Each row is followed by its class.
[ -18  -84 -272  118 -173 -368  190  -21  186  -88  229 -101  131 -150
  271 -269  -99 -124  -67  166  -14 -372   63  -95   20  181 -107 -295
  326   43 -377  233 -195  223 -539   13   21] | keli
[ -19 -318 -268  131  -22 -341   86  201  255   -8  148    0   70 -120
  129 -217   93 -101  -46   44    5 -270   90 -123  -47  213  -97 -434
  228  -72 -256  209 -109  224 -365  -36   52] | vezuk
[ -64 -193 -102  661 -121 -333  -61  -23   24 -429  169  168 -159 -333
  367 -149  366  -47 -159 -223  104  -83  151 -209 -260   43 -129  -85
  -44 -105 -354  401 -453  228  180  341  120] | dovak
[  29 -197 -181   87  -94 -329  219   54  222   27  184  -11   69 -110
  161 -171   39  -70  -46   54   90 -292   -1  -61  -21  174  -58 -381
  238   37 -339  186 -203  298 -514  -50   41] | keli
[  82  349   16  226 -122 -288  156  -37 -215 -616  219  172 -162 -403
  124   20  286   72  -87 -218  354 -230  131  125    3   60   45  271
  -95   97 -452  207 -358  218 -600  316  120] | dovak
[ -47 -187 -271   39  -30 -364  181  166  221    0  107  -59  142  -93
  173 -211   47 -104   27  119   25 -296   93  -69  -24  203 -134 -316
  302   12 -288  259 -177  219 -461  -34   45] | mavam
[  81 -102  -87  247   64 -361  309   30 -130 -293  242  156  -99 -250
  196  120  706  171   12 -267  374 -321   79  105  -65  138  -97  241
   29 -124 -451  170 -397  587 -621  437  169] | Bim
[  80 -122 -171  139 -116 -477  168  -60  120  -81  200  175   70 -293
  417 -226  517  -29 -138 -125  165 -529  189   81   10  -70  131  141
   45    2 -453  320 -289  464 -823  313   88] | mavam
[ -68 -213  -96  260  136 -211  -83  -93 -246 -520   87  253 -136 -203
  383   72  274   23  -22   78  189 -353  219 -162 -147   55 -288 -306
  -61   15 -300  141  230  353 -186  229  -27] | keli
[  -1  -78 -213   52 -127 -365  130   76  167  -13  193  -59  119 -170
  232 -172  -33 -123  -22  103  -18 -389   67  -71    5  204  -80 -275
  267   -8 -299  226 -146  220 -512    7   48] | vezuk
[ -84 -323 -322  117   44 -499  257   26   16  -71  145   72   49  -27
  134 -148  726   25 -147 -120  266 -247  154   36 -187   18  -29   79
 -105 -281 -336  388 -633  474 -899  353  123] | dovak
[  27 -271 -223  128  -89 -286  210  137  264  -52  159  -53   70 -134
  122 -223  101  -66  -14   41   36 -267   83  -41  -51  229 -100 -378
  260   13 -291  228 -147  282 -496    4   28] | rabib
[  35 -102 -171   19 -110 -374  249   82  155  -17  179   -2   51 -128
  148 -120   58  -49  -89   55   10 -301   -7  -23  -52  161  -28 -253
  226   30 -302  168 -139  308 -522    1   12] | rabib
[ -29 -297  188  201  116  237 -152  -31  -30   41  158  -30 -112   -3
  -10  -27  107   57  181 -241   16 -152  -25   31  -10    4  -16 -115
  106   92   50   50  -35   14  125  169    3] | keli
[ -39  -90  -94  110  258 -471   45  171 -127   30  -67  127 -231 -173
  212    7  243  -23 -162 -382  187   -6  166  -97 -212  -60 -142 -120
 -110 -248 -275  194 -341  312 -114  100  225] | Bim
[  10 -158 -223   79  -47 -366  204   17  203   64  154  -49  125  -74
  165 -254   37  -57  -15   38   39 -330   65  -92  -43  200 -131 -395
  294  -13 -369  199 -142  301 -494    9   85] | dig
[ -83 -317  211  256  209  220 -250   56   11   60   79  -17 -146  -46
  -29  -23   26   23  226 -191  -57  -13   55  -93  -28   66 -151 -282
   23  109   93   66    0  -31  217   54   33] | Rog
[ 109 -172    9  117  -65 -249  129 -232 -228   30  119  216 -129 -124
  164    8  549  139   36 -108  351 -164  126   44  110  144 -154   28
 -127   19 -212   50 -354  358 -594  152   99] | mavam
[  43 -187 -215   74 -108 -299  194   46  239  -58  129  -56   60 -107
  111 -213   -3 -102   11   52   33 -173  -37  -82   -7  196 -151 -359
  196   32 -245  265 -237  156 -435 -104   52] | rurif
[ -73 -209 -224  320   85 -284   20  -59 -146 -338  146  136 -216 -198
  375   58  291   36 -196 -319   75 -202  228  -20 -244   37 -103  -48
 -154 -221 -208  289 -316  234 -327  352  130] | mavam
[ -44 -222  107  171  135  154 -246  116  178 -190   25  -47    4 -139
   53   22   46   13  148 -191 -116  -98    0   63  -71  -48   72  -79
    4   23   48  155   58  -72  146  121  -52] | Rog
[  -5 -286  262  248  118  277 -215   57   75    6   76   47 -141  -60
 -133   17  243   83  240 -321   49  -50  -91  -54  -53   46  -31 -145
   21   44   92   67  -56  -19  167   81   28] | rurif
[ -20 -104  284  255  132  322 -277 -139  -72   -4  206  -20  -54  -13
   55   65    4   31  158 -144  -53 -222  -50  -31  -57  -23  -82 -146
   71  130   10  -41   49  -43  124  190  -96] | dovak
[ -35 -145  161  134  194  230 -206   50   -5  -90   75  -76  -98  -49
   -1   79   33   38  137 -169  -46 -201  -16   54  -71  -44  -53  -91
   42   58   75   16    9   -4   90  141  -69] | dovak
[ -52 -381  106  151  305  351 -260   73  155  116   35 -191 -136  134
  -73   24 -119  147   85 -224 -159  -10  -54   54 -104  -51  -67 -317
  -10   -9  276  -72   31  -72  150   34  -58] | Bim
[  11 -278 -160  121  -97 -328  212   77  159  -81  154  -56   80 -208
  228 -179  122  -47   35   41   64 -304  107  -63  -15  257 -129 -382
  322   30 -334  273 -170  239 -487  -16   65] | Bim
[ -12 -262  117  271  200  382  -82   37  221   34   99 -155  -72  109
  -60  -81    2  185  282 -207  199 -205   14   -8  -84  115 -174 -463
  228  170   11  -23  112   34  -82   -1  -26] | rurif
[  -7 -150 -322   99 -107 -404  278  145  256 -104  215   16  130 -151
  211 -256   89  -91 -110   32   97 -402   97  -33  -23  159  -17 -379
  259  -16 -442  185 -171  368 -704   10   48] | keli
[ -44 -228 -204  249  176 -336   -5  -54 -175 -265  110  227 -231 -175
  260 -152  508   97  -53 -242  311 -370   90 -182  -49   40 -199  -85
  -80 -127 -296  152 -210  522 -404  218  175] | dig
[ -93 -309  -37  133  145 -390   64 -246 -370 -351  156  106  -17 -204
  311   33  640  -15   59 -226  270 -427  208   78 -149  -83 -133  193
   15 -184 -432  313 -414  425 -586  353   97] | dig
[  31 -630  -28  265  146  -54  -35  -25 -169 -321  173   65 -245 -245
  117    0  594   90  200 -125  404 -325  175  105  -30  240  -87  -68
   44  -29 -115  205 -147  273 -348  215  112] | vezuk
[  11 -132  223   89   28  291 -184 -160   48 -113  119  -46   69   -6
  165    2   24   13  219 -134 -178 -280   16   32  -60   -2  -48  -65
  192  156    9  142   29   -3   68  231 -101] | Rog
[  29 -166   81  306  161  259 -227  -71   47  -39  277 -190  -65   23
   61   -3 -100   70  131 -173  -68 -253  -10   60  -85    6 -161 -145
  185   47  -52  -35   12   97  -14  290  -65] | rabib
[  43  -12  -41  326  -44 -291 -167 -251 -466 -561  326  259 -249 -252
  433  178  338   47 -103  -63  -44 -511   26 -203 -232   49 -296  -23
   54  -44 -311  224 -124  500 -117  535   48] | dovak
[  36   84  189   85    0  228 -108  -79   21  -70   86  -27  -38  -66
   54   41 -106   53   40 -176  -38 -202   28  122  -58  -27   99  -59
   -2  116   38   38   85 -151  -79  123  -89] | vezuk
[   9 -298  222  102  199  305 -188   47  161  144  -22  -83  -55   53
  -59   53   80  148  231 -236   97  -15   61  139  -26  -34   41 -220
    9  102  126   26   83  -62   32   22   -6] | Rog
[   2 -383  165  218  262  287 -215  -21  108 -389  123  -83 -108  -96
   65   56  -12    4  141 -247  -33 -150   69   95 -146   24 -120 -234
   81   54  -39   99   65  -12   83  172  -57] | rabib
[ 143 -311 -107  108 -204 -302  109  -24  -74  117  115  237  -10  -93
   84   -1  666  173  -69 -159  317 -405  140  127  -65    4  206  -59
    3  -65 -201   99 -208  459 -758  242  134] | vezuk
[   1 -234 -268   80  -66 -314  203  107  275  -28  169  -69  131 -112
  190 -231  101  -76    8   51   60 -329  101  -50    9  185 -111 -345
  290    7 -339  237 -207  293 -602   -3   56] | Rog
[  19 -138 -263  129 -111 -354  256   43  223  -66  193  -54   90 -134
  251 -182  -16  -47  -80   98   82 -372   68  -66  -40  172  -74 -338
  275   48 -378  178 -101  332 -535   36   26] | keli
[ -13 -141 -183   -7  -46 -371  222   85  217   92   52  -28  109  -81
  159 -175   32  -50  -31   11   91 -208   63  -79  -28  146  -50 -351
  181  -13 -299  188 -143  263 -481  -92   52] | keli
[ -14  -53 -202   67  -84 -354  214    4   98  -52  209  -22   97  -99
  212 -113   25  -58  -62   80   76 -441    3  -90  -72  177  -90 -273
  301    8 -344  178 -151  232 -542   20   44] | vezuk
[  12 -222  213  120  150  149 -161   -4   21  -51   87  -82  -73  -38
    4  108   64  107  128 -227 -178 -131    5  115 -153 -107   16  -18
  -53   73   92   49    9  211  -18  202  -83] | rabib
[ -17 -301  139  345  209  281 -260  -94   91 -167  201 -151  -67  -66
  160  -92   24    1  174 -199  -52 -179   16   31 -121   83 -201 -242
  126  -14  -41  167 -107  -54  108  265   -4] | Bim
[-105 -163  102  183  199  157 -188   50   39  -33  114  -51  -64   21
   77  -10   26   27   70 -200 -123 -233   18    4 -191  -22  -57 -175
   91  -19   20   30   -2   67   56  193  -69] | rabib
[ -24 -117 -266   72 -133 -352  261   -2  211  -40  201  -19  151 -104
  258 -262   45 -118  -70   93  -33 -350   23  -83  -60  212  -51 -296
  275   25 -330  296 -230  183 -557   54   50] | Rog
[ -23 -187 -226  121 -115 -314  153   40  190 -187  237  -64  111 -166
  218 -241   30 -133   10   71   16 -368   69   -6  -27  174  -89 -313
  262   30 -325  242 -217  225 -581   24   61] | rurif
[ -22 -162  227  221   16  306 -145  -94   83 -113  171 -103  -36   40
   51   -2  -62  136  129 -279  -30 -163   11   78 -109   50  -15 -218
   68  124   69   26  -59  -13   75  178  -87] | vezuk
[ -85 -434    9  452  182 -152 -230  234 -211 -143  212  334 -313 -266
   21  -34  664   55   34 -212  345 -254   84  -79  -48   79  -22 -153
 -114 -135 -181   62   26  301   47  328  110] | dig
[ -16 -228 -207   82  -71 -360  227  101  217   28  132  -57  113 -125
  149 -216  163  -89   12  120   88 -285  118 -120  -36  262 -142 -351
  276   13 -332  286 -233  264 -557  -12   42] | dovak
[-132 -291 -184  200  223 -202  -21  117  -36 -523  142   23 -136 -257
  224 -105  591   -2  -21 -179  335 -425  227  163 -198 -102   54  132
  -64 -239 -281  319 -198  364 -578  368  173] | Rog
[  41 -289  -42  298  265 -278 -112   42 -266 -127   24  167 -399 -288
   35    0  497  198   10 -229  600 -133  103  -57  -13  -35  -61  -87
 -199  -98 -237   19   69  354 -239   11  148] | dig
[ 140 -167   18  278  -95 -136  170 -269 -101 -425  193  191  -56 -265
  339   21  632  114  -92 -292  296 -499  309   96 -238  -77  120  134
  133   21 -473  339 -138  376 -653  464  115] | dovak
[ -70 -194  -65  500   33 -284  -10  -75 -274 -639  262  204 -151 -317
  247   37  579   57  -60  -51  488 -185  237   31  -83  113 -166  145
  -72  -83 -481  158 -235  200 -281  432  -61] | rabib
[  31 -561   55  426  397   81 -417  -64 -241 -398   92   49 -275 -253
  178  123  524  -17  300 -134  474 -147  189  -29  -66   51 -406 -223
    7 -192 -222  241  131  139  158  231  200] | dovak
[ -10 -202  130  196   42  212 -248  -16   48  -22  204  -67  -18  -27
   40   24  -44   20  150 -160 -185 -250  -32  -42   10   65 -170 -191
  144   89   29   55 -115    2  -12  205 -126] | mavam
[ 133 -125  -34  230 -156 -453 -194 -141 -175 -252  218  219  -64 -280
  392 -102  480   12 -101 -324   58 -232  168  -42 -103   73 -175 -100
 -150 -253 -390  133 -335  644 -284  456   17] | rabib
[ -40  -69  157  173   69  160 -145  -33  142   -8   51  -74  -15   13
  128  -18  -49  111   97 -222  -14 -182   -5   15 -100  -49   -3 -177
   70   87   -6   57  -30   71   68  143  -59] | keli
[  32   76 -117   -6 -171 -386  206  -38  109 -110  161   80  131 -138
  248 -105  -26 -109 -111   89    6 -399  -67  -74  -83  125    2 -240
  246   72 -349  222 -128  160 -428  -12   21] | vezuk
[  20 -180 -232  148 -131 -374  198  122  262    3  159  -21   28 -116
  144 -241   89  -15  -36   31  109 -258  -11 -111  -35  193  -92 -390
  239   32 -284  208 -172  274 -428  -48   62] | rurif
[  17  -79 -215   -2  -95 -366  188   46  156  -96  143  -19   43 -144
  247 -128  -69  -80 -118  125  -37 -359  -12  -47  -53  138  -47 -278
  229   43 -271  138  -79  278 -464  -52  -19] | rabib
[ -17  -79 -216   20 -132 -360  244   36  168  -59  208  -47  132 -133
  213 -212    7 -142 -116  115  -26 -398   34  -37  -66  190  -26 -317
  277   19 -329  199 -211  202 -565   31   21] | dovak
[ -10 -143 -242   68  -69 -325  207   61  212  -18  158  -65  151 -108
  220 -241  -30 -132    8  115   66 -331   84  -68  -19  230 -143 -349
  295   55 -337  235 -174  202 -516   10   65] | mavam
[  39  -85 -192    0 -183 -271  209   79  228  -75  136  -33  146 -148
  183 -138  -12 -101  -73   90  -65 -313   67    8   37  126  -19 -275
  194   77 -252  180 -178  214 -548  -34  -50] | dovak
[ -21 -126 -236   19  -97 -387  221  130  250  -10  119  -67  114 -135
  177 -233  -20 -115  -85   83   20 -290   92  -40  -26  168  -36 -377
  231   30 -301  188 -250  245 -563 -106   49] | dovak
[-152 -402  257  223   86  -42 -203 -126 -494 -201  186  315 -155 -355
  246   33  684  -51  293   50  275 -370  397  -92   88  283  -55  141
   97   75 -207  191   91   68 -304  289   -5] | rabib
[  32 -188 -222   37  -29 -321  217   62  180  -33  138  -74   71 -133
  126 -162   36 -108   34   23  121 -276   12  -29   -1  168 -102 -284
  258    6 -306  211 -174  187 -548  -74  115] | rurif
[  57 -108  177  265 -139  -83  179 -226 -217 -381  149  290 -180 -257
  114  136  671  176  -34 -196  174 -255  -35  -98 -136   83   19  299
  -50   68 -206  265 -169  213 -264  369  -66] | rabib
[  -5 -100 -186   97  -72 -376  189   93  238   18  162  -35  109  -95
  163 -237   44  -77   -8    2  161 -292   40  -92  -50  161 -106 -385
  290   13 -393  198 -180  244 -508  -30  105] | rurif
[  29  -84 -174  109 -199 -343  223   70  149  -63  220   51  140 -213
  273 -214  140 -117  -62   86   46 -437   30  -32  -42  197   15 -301
  344    9 -399  220 -157  247 -532   55   81] | Bim
[ -45 -644 -199  205  472 -303 -339  276 -240  150    9  318 -301 -121
   53 -108  687   87   17 -161  364 -318  330 -206   39  -93 -181 -368
   24 -161 -207  -69  283  398 -272   57  133] | Rog
[  18 -294 -178   52  -60 -361  209  160  190   61   82   29   98 -137
  140 -229  201  -85   27   51   92 -245   40 -113    9  214 -127 -406
  275    0 -304  230 -208  289 -445  -94   90] | Bim
[  12 -154 -193  315 -244 -232   73  -78 -574 -471  364  354 -194 -347
  336  127  429 -131 -197 -130  115 -433  263   56  -52   87  -83  -54
   48 -177 -369   25 -338  320 -515  305   64] | Bim
